Below are the code and all the weights of a small trained network. Each question names an input and a class and asks about switching units off, where a switched-off unit gives its printed mean instead of its output.

import numpy as np


def w(rows, s, z=0):
    codes = np.array(rows[::2]) - 128.0
    scale = np.full(codes.shape[1], s)
    scale[-1] = z or s
    return codes * scale


def norm(h):
    return h / np.sqrt((h * h).mean(-1, keepdims=True) + 1e-5)


def f(y):
    return y / 2 * (1 + np.tanh(0.7978845608 * (y + 0.044715 * y**3)))


def log_softmax(a):
    a = a - a.max(-1, keepdims=True)
    return a - np.log(np.exp(a).sum(-1, keepdims=True))


def net(x, mask):
    res = np.array(x, float).reshape(1, 7) / 4 @ E
    u = 0
    for l in range(3):
        y = f(norm(res) @ A[l][:, :-1].T + A[l][:, -1])
        res = res + np.where(mask[u : u + 6], y, B[l][:, -1]) @ B[l][:, :-1]
        u += 6
    return log_softmax(norm(res)[-1] @ U[:, :-1].T + U[:, -1])


A, B = {}, {}
E = w([
[151,85,134,101,153,8],'x0',
[162,220,161,82,249,142],'x1',
[1,121,38,174,120,119],'x2',
[168,137,60,231,217,151],'x3',
[72,82,153,115,158,103],'x4',
[29,128,148,108,141,120],'x5',
[111,70,128,192,143,110],'x6',
],0.0096)
A[0] = w([
[176,207,12,43,55,67,123],'0.n0',
[132,180,158,3,137,77,104],'0.n1',
[107,245,71,167,180,217,68],'0.n2',
[197,211,69,142,144,96,112],'0.n3',
[62,141,60,146,167,54,3],'0.n4',
[196,180,237,66,202,115,56],'0.n5',
],0.019,0.0038)
B[0] = w([
[190,191,213,109,114,122,211],'0.n0',
[100,98,112,55,162,198,228],'0.n1',
[113,162,81,155,137,252,250],'0.n2',
[143,132,119,191,153,117,205],'0.n3',
[81,136,128,88,187,78,201],'0.n4',
[205,120,162,40,178,132,249],'0.n5',
],0.025,0.012)
A[1] = w([
[84,98,91,123,145,68,33],'1.n0',
[20,92,97,157,136,87,38],'1.n1',
[250,73,124,224,131,101,134],'1.n2',
[106,96,161,87,8,77,35],'1.n3',
[36,52,97,137,161,90,159],'1.n4',
[62,121,156,62,19,157,250],'1.n5',
],0.021,0.002)
B[1] = w([
[93,140,104,60,137,81,194],'1.n0',
[107,85,88,143,117,79,236],'1.n1',
[147,180,72,132,34,64,204],'1.n2',
[93,101,255,127,98,142,188],'1.n3',
[135,121,72,78,128,87,254],'1.n4',
[87,123,167,242,118,111,231],'1.n5',
],0.025,0.0085)
A[2] = w([
[188,7,198,99,139,157,3],'2.n0',
[230,126,96,215,148,91,176],'2.n1',
[46,228,42,180,138,210,119],'2.n2',
[222,142,166,64,157,130,162],'2.n3',
[128,58,185,173,249,36,130],'2.n4',
[123,162,199,178,90,37,189],'2.n5',
],0.019,0.004)
B[2] = w([
[52,196,97,149,201,219,185],'2.n0',
[104,75,43,187,77,122,165],'2.n1',
[125,12,98,168,81,218,247],'2.n2',
[158,245,134,59,112,133,239],'2.n3',
[4,160,117,99,38,183,182],'2.n4',
[143,225,216,220,206,115,197],'2.n5',
],0.019,0.014)
U = w([
[37,123,79,68,124,20,158],'0',
[73,163,253,195,94,80,153],'1',
[188,55,168,115,158,77,2],'2',
[181,55,181,102,143,60,8],'3',
[169,199,183,16,183,182,198],'4',
[102,87,87,186,118,227,199],'5',
[232,188,93,154,73,59,113],'6',
],0.014,0.0087)

Each question gives the input, the list of numbers given to net, and the class t.
The units are the neurons (one row each of A and B). Each row of codes is followed by its name. A weight is (code - 128) times the scale printed after its matrix; where a second scale follows, it is the last column's (A, B and U).
mask holds one flag per neuron, layer by layer. A switched-off neuron (its flag False) gives its mean, the last column of its row in B, instead of its output. The means were averaged over made-up inputs and are rounded, as every weight is.
A unit's drop is (log p(t) with every unit on - log p(t) with that unit switched off) / (log p(t) with every unit on - log p(t) with every unit switched off).
The circuit of an input: a set's keep is (log p(t) with only the set's units on - log p(t) with every unit switched off) / (log p(t) with every unit on - log p(t) with every unit switched off). Starting from the 12 units with the biggest drops (on a tie, the unit counted first), units are removed one at a time, each time the one whose removal leaves the highest keep (on an exact tie, the one counted first), for as long as the keep stays at least 0.8.
units of the circuit, in order: the units of the circuit, biggest drop first
most important unit: the unit with the biggest drop
k most important neurons: the k neurons with the biggest drops, biggest first
k most important neurons of layer l: the k neurons of layer l with the biggest drops, biggest first
drop of u: that unit's drop, to one decimal
input [-5,1,-4,4,1,-7,1], class 5: most important unit -> 0.n2
input [8,-4,0,7,-5,6,-2], class 0: units of the circuit, in order -> 0.n4, 0.n5
input [-4,0,5,2,3,3,7], class 0: 2 most important neurons of layer 0 -> 0.n4, 0.n0
input [-2,-8,-7,4,-5,1,-8], class 1: units of the circuit, in order -> 0.n5, 0.n2
input [-2,-8,1,0,3,-2,-1], class 1: 3 most important neurons -> 0.n2, 0.n4, 0.n3
input [-7,8,-5,7,2,-8,6], class 5: units of the circuit, in order -> 0.n2, 2.n2
input [1,7,-8,8,-7,-5,-2], class 6: units of the circuit, in order -> 0.n3, 1.n2
input [-5,-4,-5,-3,6,7,-7], class 5: 4 most important neurons -> 0.n1, 1.n5, 0.n0, 0.n5
input [8,7,6,7,-8,4,6], class 5: 3 most important neurons -> 0.n2, 2.n2, 0.n3
input [-6,1,0,-3,-8,5,-8], class 5: units of the circuit, in order -> 2.n2, 0.n5
input [0,3,7,4,-1,2,8], class 0: 4 most important neurons of layer 0 -> 0.n4, 0.n0, 0.n5, 0.n1
input [2,0,-1,3,8,-6,4], class 6: units of the circuit, in order -> 0.n1, 1.n2
input [-3,1,7,-8,7,7,-7], class 0: 2 most important neurons -> 0.n2, 0.n0
input [5,-8,-5,-5,-3,-4,1], class 1: most important unit -> 0.n5
input [2,-2,2,-6,2,8,5], class 0: 2 most important neurons -> 0.n0, 1.n4
input [-6,-3,-3,-4,-6,-7,0], class 1: 3 most important neurons of layer 0 -> 0.n5, 0.n2, 0.n0
input [0,-4,1,-8,1,8,-7], class 1: 2 most important neurons of layer 0 -> 0.n2, 0.n5
input [-4,-8,4,-8,3,6,4], class 1: 2 most important neurons -> 1.n5, 1.n3
input [-1,7,1,4,7,-6,2], class 5: 4 most important neurons -> 0.n2, 0.n3, 0.n0, 0.n1
input [3,8,7,-4,-3,4,3], class 0: 2 most important neurons of layer 0 -> 0.n4, 0.n5
input [-8,-3,0,-7,-1,-4,-2], class 1: most important unit -> 0.n2
input [4,-8,3,0,-7,-4,-1], class 1: 2 most important neurons -> 0.n5, 0.n2
input [3,-1,-7,4,5,-8,7], class 6: drop of 1.n2 -> 0.4
input [-1,7,6,5,0,6,2], class 5: drop of 0.n2 -> 2.5
input [3,-8,-2,6,7,5,0], class 0: drop of 2.n3 -> 0.0
input [-6,-4,-3,7,-5,-4,-8], class 5: drop of 0.n2 -> 0.5
input [-6,-7,-4,-6,-4,-6,-2], class 1: most important neuron of layer 0 -> 0.n5
